Below are the code and all the weights of a small trained network. Each question names an input and a class and asks about switching units off, where a switched-off unit gives its printed mean instead of its output.

import numpy as np


def w(rows, s, z=0):
    codes = np.array(rows[::2]) - 128.0
    scale = np.full(codes.shape[1], s)
    scale[-1] = z or s
    return codes * scale


def f(y):
    return np.maximum(y, 0)


def log_softmax(a):
    a = a - a.max(-1, keepdims=True)
    return a - np.log(np.exp(a).sum(-1, keepdims=True))


def net(x, mask):
    res = np.array(x, float).reshape(1, 4) / 4 @ E
    y = f(res @ A[0][:, :-1].T + A[0][:, -1])
    res = res + np.where(mask, y, B[0][:, -1]) @ B[0][:, :-1]
    return log_softmax(res[-1] @ U[:, :-1].T + U[:, -1])


A, B = {}, {}
E = w([
[177,245,108,47,64,54,137,107],'x0',
[108,129,196,116,119,130,158,152],'x1',
[13,83,26,62,97,122,246,89],'x2',
[181,56,72,14,171,154,56,189],'x3',
],0.012)
A[0] = w([
[172,186,129,160,104,90,146,101,154],'n0',
[97,153,93,103,111,98,187,92,149],'n1',
[156,182,148,179,119,128,76,173,254],'n2',
[153,148,121,33,114,121,100,161,50],'n3',
[124,80,156,160,213,141,87,123,180],'n4',
[122,119,104,199,123,147,165,123,113],'n5',
[117,212,139,118,83,108,122,73,112],'n6',
[98,98,148,192,133,142,129,83,185],'n7',
[141,62,122,101,141,206,108,145,110],'n8',
[132,171,139,97,104,101,109,118,120],'n9',
[93,118,148,249,148,164,162,128,185],'n10',
[147,93,146,119,156,147,80,149,162],'n11',
[66,59,74,63,142,156,179,148,99],'n12',
[147,157,149,140,134,97,139,121,103],'n13',
[160,152,130,18,123,88,104,143,23],'n14',
],0.016,0.0074)
B[0] = w([
[90,153,135,102,156,70,134,211,204],'n0',
[89,99,120,102,58,128,233,53,202],'n1',
[177,207,107,143,150,74,123,226,252],'n2',
[201,143,98,212,104,162,100,67,199],'n3',
[106,144,162,181,144,163,79,163,216],'n4',
[145,113,78,129,121,113,128,74,170],'n5',
[73,132,123,70,153,57,161,141,205],'n6',
[232,165,93,150,149,166,157,80,195],'n7',
[29,115,174,106,173,135,98,183,198],'n8',
[105,157,72,99,185,130,191,91,181],'n9',
[216,157,96,142,127,158,173,69,231],'n10',
[79,144,184,161,113,129,64,188,202],'n11',
[158,53,108,77,224,67,201,135,232],'n12',
[102,131,79,109,144,97,116,197,165],'n13',
[244,128,76,175,116,137,106,62,208],'n14',
],0.011,0.023)
U = w([
[189,212,119,179,107,139,108,141,228],'0',
[101,133,119,93,211,58,152,200,112],'1',
[168,81,106,137,108,153,165,71,248],'2',
[8,140,111,91,28,96,169,107,3],'3',
[94,122,178,164,107,173,70,211,19],'4',
],0.013,0.0039)

Each question gives the input, the list of numbers given to net, and the class t.
The units are the neurons (one row each of A and B). Each row of codes is followed by its name. A weight is (code - 128) times the scale printed after its matrix; where a second scale follows, it is the last column's (A, B and U).
mask holds one flag per neuron, in row order. A switched-off neuron (its flag False) gives its mean, the last column of its row in B, instead of its output. The means were averaged over made-up inputs and are rounded, as every weight is.
A unit's drop is (log p(t) with every unit on - log p(t) with that unit switched off) / (log p(t) with every unit on - log p(t) with every unit switched off).
unit that matters most: the unit with the biggest drop
top k neurons: the k neurons with the biggest drops, biggest first
drop when u is switched off: that unit's drop, to one decimal
input [8,5,7,1], class 2: unit that matters most => n14
input [1,5,-1,-8], class 1: top 3 neurons => (n6 n0 n3)
input [8,-5,1,0], class 3: top 2 neurons => (n1 n6)
input [7,-6,-8,0], class 1: top 2 neurons => (n0 n6)
input [-8,-1,0,-4], class 0: top 2 neurons => (n4 n1)
input [-4,6,6,0], class 2: top 3 neurons => (n2 n0 n6)
input [7,5,-1,2], class 0: top 2 neurons => (n14 n3)
input [3,8,-1,1], class 0: top 2 neurons => (n12 n8)
input [-7,-1,-4,0], class 0: top 2 neurons => (n10 n7)
input [1,-1,8,-1], class 3: top 3 neurons => (n1 n14 n10)
input [-7,4,4,-4], class 2: drop when n13 is switched off => 0.0
input [0,0,0,5], class 4: drop when n7 is switched off => 0.1
input [-5,-4,-6,1], class 4: drop when n11 is switched off => 0.2
input [-1,6,2,-8], class 2: unit that matters most => n10
